Rows are numbered. After the first five, each row is followed by the numbers of the four nearest rows among all rows above it, by straight-line distance, nearest first.
0: [ 23  30   8  11  -5 -10  -5  -4   4   5  -3  22  -9 -16 -14   2   5 -27
 -15   4  19 -48 -11   5   3 -20   3   9  13  37 -20   3 -12  -1  -6]
1: [  9 -35   9  26 -10  14  15  18   1 -14  31 -13   5  -8   5   6 -21   1
   5  -6 -14 -37  -2   8  25  25  22  -1   8 -12   0   6  25  11  18]
2: [-34 -30   9   5  10  13   7   8   3 -12  15  -7  22   9  27 -19 -11  10
  20   7 -12  45  11   2 -11  23 -26  -4  12  -1   8 -14  18  10   0]
3: [ 18  34   0  12 -10  -9  -1 -13   3  38 -11   6   6   1 -12  14   7 -14
  -5  -6   7 -62  -5   5  -7 -26  11   2  19  15  -3 -11  -8   3  -6]
4: [ -2  35  15   5  -6 -24 -15   0  15  15  -8   8 -18   9 -20  -4  19   1
  -8  -5  28 -12  -6  14 -19 -28  -2  -1  11  14   6  -5 -31  -4  -4]
5: [ 11   9  -3   7 -18   7  -4  -2   4  11   9 -31   7 -10 -19  37 -12   1
  -4   4   6 -61  -9 -16  15   7  25  -3  -3  -9 -38   1 -10  -9  15] : 3 1 0 4
6: [-17 -17  -1  -9   8  -4  -2  -1  -9 -22   5 -22   3  14  17 -12 -17  20
   9   0  -1  29  -2 -15   1   2 -15 -23 -28 -17  11 -10  19  13   9] : 2 1 4 5
7: [-17 -14  12 -15  14  -5  -9   4  -2 -16  -4 -10  12  21  18 -15   0  33
   1 -14 -15  54 -12 -13   7   4 -17 -15 -37 -28  22  -5  14   8   7] : 6 2 1 4
8: [  9 -14  21  10  -7  18  11   3  10  13  35   5  -9  -6  -2  25  -4 -23
   4   4  -2 -49  13   8  18   2   8  12  17   1 -16   9   5  -7   8] : 1 5 0 3
9: [ -8 -31  -4 -12  17  24  13   3  10 -26  24 -12  14  -4   2   4  -9  -5
  11  -1  -9   7  20  11  31  11  16  -6  -6 -13   8   6  13   7  11] : 1 6 2 8
10: [ -6 -29   6   6   1  18  14   5 -18 -30  31 -16  11  -5   8  18 -11  14
  -4  14 -24  -2   0 -14  11  10   0 -10 -10 -30  -2   7  11  -6   4] : 9 1 6 2
11: [ 20  -9   4  -7  -9  22   8   3   1  -3  30  -5  -8  -5   2   6 -10  -2
  -6   9  -9 -52  14   2  43   8  18  14  21 -10 -30   4  19   5   2] : 8 1 5 9
12: [-10  -7   7 -11   1 -13   8 -11   0 -10 -28   9  -2   2   8 -12  16  16
  18   3 -13  64   6 -16  -8   6  -9 -17 -23 -15  12 -12  -8  18 -11] : 7 6 2 9
13: [ -7  -4  -1  -3  14 -20  -4 -19  -1   7 -29  -2   4  16   7 -11  -3  25
  12  10  -6  52 -19  10 -23 -24 -20 -15  -8   7   7 -29  -3   2   3] : 12 6 7 2
14: [ -4 -32   3  -6   3  12  15  -5  -5 -30   4  -7  13  -7  24 -16 -17  14
  -1  -6  -8  65  12  -5   4  29 -10 -19  -3 -20   1  -1   4  12   6] : 2 6 7 12
15: [ -4  33 -13 -21   1 -28 -18   7 -17   0 -44 -22  22  18   0  -9   7  44
 -13 -11   6  56 -14 -26 -16 -18   1 -12 -38   2   9 -20 -22  -3  -6] : 13 12 7 6
16: [-18 -16  16   0   2 -11   6   1   0 -12  -9   7 -10  -1   9  -5 -12   0
  16 -19  -9  69   9  13 -12  16 -19 -10   3   2  12 -16 -19  18 -17] : 12 14 2 13
17: [ 15  47   2  -5  -8 -14  -4 -12   5   9 -44  21 -22  -9 -14   0  19  -4
 -11 -17  14  -8  -1  13 -13 -24 -14   4  13  13   7  -6 -13 -13  -5] : 4 0 3 13
18: [ 21  10  -3   6 -27  16   2  -6  11   6  -5  -8  17 -17 -19  36 -10   3
  -8  11  -8 -56   7 -20   9   6  22  -8  -7 -18 -21  -2  -3   1  11] : 5 11 8 3
19: [-14  26   6  -2  18 -25 -12  12  -6   6 -26  14   3  17  11  -9  13  23
  -1 -15   3  48 -12  -1 -35  -5 -24  -3  -8  14  29 -22 -15 -10   1] : 13 15 12 16
20: [ -7 -25  -1  -2  11   1  17  12  -8  -8  18 -15  13   3  11  -3 -19  32
  -9   3 -25  24  11 -11   3   5   7 -21 -22  -8 -12 -13  29  12   1] : 6 10 14 9
21: [ 21  30   3  -2  -6  -1  -9  -5  13  27   2   6  -2 -13 -24  24  -8  -1
   0   7  10 -58  -4   5  -6 -18  20   9   5  10 -11   1 -31 -13  -6] : 3 0 5 18
22: [ -8  17   1 -26  -1 -19 -17  -2   5  -5 -42  10  -4  16  -5 -13  13  19
 -14  -5  11  48  -3   2 -11 -16  -5   5 -19   2  12 -11 -17  -1 -12] : 19 15 13 12
23: [-22 -32  11   0  -2  11  13   7   8  -9  40  -8  14 -15   9  -4 -19 -17
   2  -6 -21  14 -14  -4  25  39  -9   4  -7  -8  -3   1  23   4   4] : 9 10 1 2
24: [-25 -38  25  10  -9  34   6   1   9 -24  20  -8  15  -6   6  -8 -29 -17
  12   8 -16  -9   0  12   9  23   4 -12  -2  -3  -5   8  25  -8  -1] : 23 9 1 10
25: [ -9  43   2   7  -8 -25 -13   0  -1  10 -21  10 -15   4  -6   1  13 -10
  -7   4  16  15 -15  15 -24 -21 -15   2   7   1  12   9 -20  -9  -8] : 4 17 22 19
26: [-17 -11 -10 -12  -2   5 -11   5  -3 -10   8 -22  16  14  10  -2 -16  39
   4 -10 -20  18 -13 -19   2  14   5 -13 -42 -26  -4   9  -4  -8  18] : 6 7 20 10
27: [ 11  36 -13   3  -2 -24  -5   5 -11   0 -27   3 -12  -3  -6  -8  26 -11
  -6  -5  27  -1  -5   6 -22 -32  -2   6   7  10  16 -20  -9 -18 -24] : 17 25 4 22
28: [-15 -24   6  -3  19  11  20   2  12 -18  31   0   1   4  10  -1 -19 -15
  12  -2   1  41   2   8  33  15  -7 -20   7  -4   0  -6  35  13   1] : 9 23 2 14
29: [ 18  41   2   5   4 -22  -8  14   8   6 -23  30  -6   5  -1 -15  24  -3
 -12   3  24  25  -8   5 -30  -9 -11  13  -2  18  17  -1 -24  -1 -12] : 25 27 4 17
30: [ 21  16   5  -2 -15  23   6  -8  -9  12  14  -8 -10 -19 -21  28   6 -27
  -4   5  20 -56   9  -4  20  -3  22  -1  20  -1 -17  22   0   0  15] : 8 5 18 11
31: [-15 -16  16   9  -4 -18   8  -3 -14 -17  -4   6  11  13  33 -15   9  22
  -1   1 -16  68  -2  -2  -6  11 -16 -15 -24  -9  13  -7   0   6  -5] : 12 7 14 16
32: [ 23  27  -1   4   8   8  -6  -7   6  18  -3   9 -21 -12   1  -3  16 -49
   4  -2  10 -40   5  26  -4  -9   5  13  32  21  11   6  -8 -15 -16] : 0 3 21 17
33: [-13 -21   4 -32   1 -23 -14  -4 -11 -12 -22 -14  12  15   6 -32   4  33
  -7   8 -22  54 -10 -22 -14  16   0 -12 -47 -15  12 -18  -3  19  -3] : 7 12 31 6
34: [ 19  42   0  -9   0 -16 -10   5 -15   5 -40   5   7   1  -3   9   8   9
 -13  -2   5  32  -5   4 -24  -8  -1  -8 -17   1   4 -11 -33  -7   3] : 22 29 25 19
35: [-27  -8   1 -12   2 -13  15   0  -5 -15 -24  -1  -8   1  28 -14   8  12
   9 -10 -15  68   1  -5 -16  -8 -17  -1 -20 -15  22 -12   3  23  -6] : 12 31 16 7
36: [ 13  28   1 -14  -6 -22   2 -18   3  -2 -23  21  -5   6   4 -10  18  -2
 -18 -18  17  21 -13  17 -16 -17  -6   2   9  10  11 -14  -9  -8 -25] : 27 17 29 25
37: [ -2 -28   7   2   4  21  20 -12  -4 -12  24 -21  15  -2  -6   9 -19  -4
   3   6 -22 -33   4   1  20  20  -4   8 -11 -17 -13  -2  15   4  13] : 10 1 9 24
38: [ 12 -23  -9   4 -22  33  -4  11   2  -3  33 -16   6  -9  -1  18 -18  -8
   2   5 -26 -12   3 -13  29  12   2   8 -16  -3 -19  14   8   4  10] : 37 10 1 11
39: [-26 -25   7  -3   7  22  15  -7  -4 -34  21 -19  15  -7   4  -1  -2 -17
  10  -9 -21  33   8  -4  24  16 -10 -13 -13 -18   8  -5  13  24   8] : 9 28 23 14
40: [ -5  42  -7 -25   4 -45 -13   6 -12 -11 -40   6   4  23  -8 -16  13  24
 -23 -13  -2  58  -4 -17 -34  -8 -11   7 -22   9   4 -24 -23   4 -11] : 22 15 19 34
41: [ 31  33 -12   4   8 -14 -18  10   1   6 -25   9  -4   4 -22  12  -1  -6
  -9   2   2 -43  -3  -5   0 -20   1  11  17   8  -2  -2 -14 -29 -19] : 21 3 0 17
42: [ 14  -8  -9  14 -10  24  11 -13   4   1  31  -8   0 -16 -10  29 -14 -17
   9   2  -6 -62   5   4  32   9  20  -2   9   7 -17  12  13  -3  12] : 8 11 30 5
43: [-14  33 -15 -12  14 -34 -14   2  -6 -28 -27   9   4  16  15 -20   2  27
   7   2  -2  76  -6 -30 -24 -10 -23  -2 -18   8  18  -3 -28  -2 -16] : 40 19 22 15
44: [ 15  16   2   2 -13  12  -3  -4  13  13 -11   4 -20 -15  -2  31   0 -18
   8   6   1 -80  10   3  14 -16  17  15   5   3 -15  17  -2  -9  14] : 30 21 8 42
45: [  2  20  -4   2  -3   0 -25   1   6  34   0   8 -18 -17  -2  17   6 -12
   5  -8  33 -53  -4   7   4 -17  14   3   9  12 -17   3 -19  -5  -1] : 21 3 0 44
46: [ 26  13   6  -3 -12   4 -10   5  10  29 -13   1 -13 -14 -10  10   1 -20
   3   1  10 -67   2  -1   0 -27  23  17  14   3 -11   5 -12  -7   3] : 44 21 45 3
47: [-11 -35   8   2   2  20  24   5   9 -20  19  -8   7  -2   5  -2 -22  -4
   5   1 -37 -13  -5   3  10  16 -17  -1 -16   4  -4   9  33   9   8] : 37 24 23 10
48: [ -1 -36 -10  -1   0  -8   0 -13 -20 -13   6 -16  11   7   3  -2   3  30
  -3  10 -22  35  -1 -32   1   5 -14  -9 -30 -25   6 -13   9   2  -7] : 6 20 7 26
49: [ 26 -16   3  23  -3  27  20  12  11   5  13 -17  -8 -14 -18  26   0  -6
   4  -6   5 -61  10   1  27   4  11  19  18  -9 -27  17   9  10  19] : 42 8 11 30
50: [ 11 -14   3   2 -10  35  12   7  -1   6  49   1  -8 -23   1   7 -23 -39
   8  -2  -7 -47  10  19  28   7  18  -8  35   2  -5  -2  26 -15  23] : 8 42 11 1
51: [ -3 -34  -3   5 -12  27   8   2  10   8  28  -4  11   9   1  12 -22  -1
  -3  11 -17 -16  11   0  22  11   8   9   1 -15 -20  12  27   3  18] : 38 37 1 47
52: [  7  -8   8   7 -11  29  -3  10  14  16   8 -10  13  -5  -8  21 -10   6
   2  -3 -12 -45  -6  -5  20   6  18   6   5  -6 -20   7  -4 -10   8] : 5 18 8 42
53: [-11 -20  -6  -5  25 -13 -10   3   2 -23  -5  20  -7   4  21 -24   3   1
  -1  -8  -4  65  -3  19 -12   0 -13  -4   8   5  18  -5  -3  18  -5] : 16 35 31 12
54: [  8 -34  14  10 -12  20   0  22   8  -7  16  -2  17  -1 -13  19  -8  -1
  -1  -2 -14 -33   4  11  24  13  14  -6   6  -5 -16  12  10  17  21] : 1 51 52 38
55: [ -8  19  -9 -14  13 -29  -2  -5 -12   0 -37  23 -24   8   4 -17  19   8
   0  -3  20  36  -4   0 -33 -11  -7   1  -6   4  20 -17 -30  -3  -9] : 22 19 29 36
56: [-18  -5  13  -3  18  -1  10 -15  -7  -7   0  10   3 -12  13 -40  -7  -7
   8  -9  -4  69 -14  12 -19   7 -25  -9 -11   7  20  -3  14   6 -16] : 53 16 35 31
57: [-23 -29   1   3   6   6   8   4 -13 -30  10 -20  12   6  11   5  -8  36
  -7   3 -10  38   8 -22  14  14  -6   2  -8 -17   1  -5  22  11   6] : 20 6 48 14
58: [ 12  37  -4  13  -9   4  -9  12   1  16   1   0 -11  -5 -19  19  -2 -13
 -12  -1  23 -48   0  -7  -5 -14  25  22   1  -1 -25   4 -13  -5  13] : 21 46 45 44
59: [-16  13  -6 -14  11 -31   3  13 -25 -17 -24 -11  18  25   8 -31   8  60
  -9 -10 -15  68 -17 -30 -28  -5  -1 -16 -49 -10   2  -9 -12   8  -3] : 15 33 43 40
60: [ -4  35   7 -11  10  -6 -11  11   4  -2 -15  33   0  -2  -4 -24   6  -3
  -3  13  19  39  -3  14 -27  -4 -30  -1  -4  -1  12   7 -19  14 -11] : 29 25 55 22
61: [ 22   3 -12   6   2   4 -13  -9  -9  25  12   2   7  -8  -7  11  -4 -25
  -4  -6  19 -75  -4  -5  15  -8  -6  12  11   7 -17   9  -5 -24   1] : 46 45 44 30
62: [  9  25  -2  -1 -15   9 -20  -1  15  25  -3  11  -7 -13 -16   1   3  -9
 -11  -5  18 -27  -5  13  -8 -26  -8 -12  15  14  10   3 -30  -3  -6] : 4 45 21 3
63: [ -2  34   1   2   7 -21  -8  -1  -7   8 -35  11  10   1 -19  -1  11  14
  -6 -14  31 -18 -14   5  -7 -23  -8  -1   3  -2  -2   5 -29 -20  -9] : 4 17 25 27
64: [ 14   2  -5  -2 -18  11   5   5   2  10   4  -4  -6   8 -32  43 -29  10
   4   3  -3 -39  -7  -2  15  -6  22   3  13   7 -13  19  -2 -19  13] : 52 5 18 42
65: [ 11  32  -7  -3  -4  -8  -1  -6  -2  20 -14   5  -8  -4  -7  10  18  -6
 -14  -4  20 -54  15  17 -20 -27   2  10  12  29 -10   6 -13 -19   3] : 3 0 45 21
66: [-12 -30  -3 -14   7  10  22   6   3 -35  12  -8   3  -4   7 -15  -8   0
   5   6 -17  41   5  -8   6  28 -17 -20 -16 -21   2  -4  15  19   8] : 14 39 6 57
67: [ 34  27  -5   0   7 -13  -2   3 -13  22 -15  -3 -12   0  -7  20  11 -14
   0   7  21 -37  -2 -11 -10 -10   2  12  19  17   1   3  -8 -15   2] : 41 65 3 46
68: [-27 -10   0 -14  17   1  -7 -11  15 -23  12   1  18  13  17 -16   5   6
   2  -1 -19  68  -2 -16  -2  14 -19 -20 -24  -6   7 -12  13  22   0] : 7 31 66 6
69: [ -4 -15   7 -23   0 -20   5  -3  -6 -19   8  -4  27   2  15 -21 -13  34
  -1   1 -16  57  -2 -19   5   9  -9 -11 -37 -14  17 -17   9  15   5] : 7 33 6 31
70: [-11 -26  21 -18   5   5  -1   7 -14 -11  11 -19  20  12  15  -1   0  25
  10   8 -15  37  -3 -13  -4   8  -5  -3 -32 -29  -9  -1  11  15  12] : 6 57 7 48
71: [-10   6   8 -19   6  -6 -12   3  -3 -20  -9   5  -1  33  14 -16  18   1
  -9  -2   2  64  -5  -6 -15  -5 -15 -17  -7   9  22 -13  -9 -12 -14] : 22 19 53 31
72: [ -8 -30  -1  14  21  26   5 -11   7 -20  21  -8  17   8   8 -16  10   4
  -9  17 -23  48   0   1  -4   7  -7 -11 -20 -11  12  -5  10  11  24] : 66 68 39 14
73: [ -8   3  20 -21  27 -25   0  -2  -9   9 -18  18  -5  14  24 -22   0  -4
   2  -7  -1  52  -7  12 -14   2 -22  -8   0   4  22  -9  -1   6  -8] : 53 56 71 19
74: [  0 -23  12  11   3  53  13  -5  22 -10  40  -4 -13 -28  -4   6  -2 -54
   3   1  11 -65  17  37  29  13  -3   3  53  13 -12  14  25  12  10] : 50 8 42 49
75: [ -1 -26  -5  -5   9  17  12   7   6 -22  16 -14   4   0  12   3  -4   5
  11   7 -14  12   5  -6  28  16   1  -9  -6 -22  -5  -2  27   8   9] : 9 10 66 39
76: [ -4  26 -12 -16   0 -28 -16   7  -5  -3 -38   8  -7  19   1 -23  21  15
 -13  -4   5  21  -2  -6 -21 -24  -4  13 -28  -2  14 -19 -29 -16 -14] : 22 55 40 34
77: [-18  22  -4 -12  14 -26 -13   0 -13  14  -5   9  -6  11   2 -11   8  17
   8  -1  10  39 -10   2 -23 -14 -10  17  -1  15  15 -26  -9   1  -6] : 19 55 22 13
78: [ -3  34  -5  -3  -1 -38 -14  -9   8   0  -9   7 -10   6 -20  -8  30  13
   9  -4  26  40 -10  13 -15 -11 -12  -3   2  21   6  -9  10  -2 -11] : 77 36 25 29
79: [-11   1   3  -7  20 -14  -4  10  -7 -24 -12  -2  -8  16  13 -14  17  18
   9   1  -4  67 -16   5 -26   8 -18  -4 -17  -5  10 -20  -7  15 -13] : 35 71 12 53
80: [ 16  10 -12   4 -10   4   0  -4  11   4   5   5 -11  -9 -18  17   4  -8
  -4   5  21 -70   0  11  23 -11  28   5   8   1 -25  13   0 -13  11] : 44 30 46 58
81: [ 13 -30   3  -6  -9  17  14  16   0  -1  36 -12  13   2  -5  24 -17   3
  -4  12 -17  -5   4   4  30  17   4   5   4  -4 -20   9  10   4  11] : 51 38 54 37
82: [-23   4  -4  -7  -7 -11  -1  -9  -8  -9 -11   3   5  29  10 -16  -2  29
  -8  -5  -5  62 -15 -24   4   9 -20  -6 -26 -16  11  -6  -4   5  12] : 7 31 69 12
83: [-11 -36  -1 -11   9  -2   8   4  -4 -14   2 -15  12   4  16  -7 -10  25
  12   1 -24  45  -7 -20   9  17  15  -6 -25 -23  -6   3   3  -5   7] : 70 26 57 48
84: [-12 -10  10 -12  12 -17  -4  -7   2 -13  -4  -7   8   4  14 -30  -3  19
   5  -7 -18  67  -7   1 -18  14 -13 -14 -11 -13  26 -17   1  12 -13] : 79 31 35 12
85: [ -1 -15  12 -14  -4 -17  -5  -4  -1  -3 -13  16  -6   2   1 -19   3  22
  -2  -3  -5  60   3  11 -18  -6   6   0 -16  -1  26 -15  -9   3  -3] : 84 12 22 53
86: [ 23   8  -1   5 -12  28  14  15  -6  14   7  17  -1  -7 -15  17  -6 -15
  -3  -1  12 -69   1   1  10 -13  41   4  12  17  -7   6 -19  -5  10] : 80 46 30 44
87: [-13 -22   0  -6   3   4   1   8  -5 -24   3  -3   0  14  30 -19  -1  14
  -5  -5 -12  51   2  -3  -8  24 -18 -11 -11 -16  -8  -1   5  14   1] : 14 66 31 68
88: [ 16  23 -10  21  -6  12 -14 -11   5  26   5  -7  -8  -8  -9  23   6 -15
  12   0  -2 -83   0   7   3  -6  24  13  21   6 -23  15  -5 -11   8] : 44 80 46 61
89: [-15  -9  -2 -25  15 -10   2  -4 -15 -24  -7  11  -1   2   6 -29   6  12
  12 -16   0  77  -1  -5 -10  14   0  -5  -7 -15  17 -15  -6   2  -3] : 84 79 12 85
90: [  8   3  -6  16 -13  -4 -10  -1   4  22  -4   7   7 -13  -9  22   4  -9
   3  -3   3 -59   1  13  10  -3  11  10  33   0   3   4 -10 -16   7] : 88 46 61 80
91: [-14 -20 -12  -3   8  10  -7  -2   0  -1  -1 -17   7   3  14   2  -9  40
   8   3 -15  40   0 -19  10  11  -2  -7 -42 -32  -7 -16  -1   3   0] : 83 26 48 70
92: [-20 -41  10  -6   3  10  15  -3  -2  -7   3 -14   4   5  13  -5  -4  26
  12   7 -41  26   4 -24   6  22  -4  -4 -46 -18  -2   3  15  -1   2] : 83 70 91 48
93: [ 22  20   1  19  -7  20 -12   4  -7  -7   0  10 -20  -1  11  16  -5 -12
  12  16   6 -58  -1   6  16   8   7  16  50   3 -14   5   4 -14   4] : 90 88 44 80
94: [-20  -2   9 -11  25 -18  -8   9   6   2  -7  11   5   0   6 -10  10  20
   4  17  -8  65  -3   9 -10   7 -22  -1  -4   3  23  -5   3  12 -10] : 79 84 73 53
95: [-10  33 -20 -19   3 -17  -7   5  -5   3 -38  23  -5  17   1 -14  11  11
   1  -3   3  53 -11 -10 -28 -18 -16  -7 -16   1  13 -33 -30  -5 -10] : 55 22 76 19
96: [-13  21 -10  -5  19 -24  -8 -11  -8 -14 -42   8   9  16   5  -7   2  32
  -2 -12   9  56  -9  -5 -40  -7   2  17 -30   3   6 -20 -29   1   6] : 40 22 95 19
97: [  3  -2   3   9  -8  15 -18 -12   1  22  11 -11   5  -5 -22  26 -17 -13
  -1  10  10 -46  -9   1  13   0  25  -2  -9  -8 -17  15  -6 -11  10] : 5 52 64 80
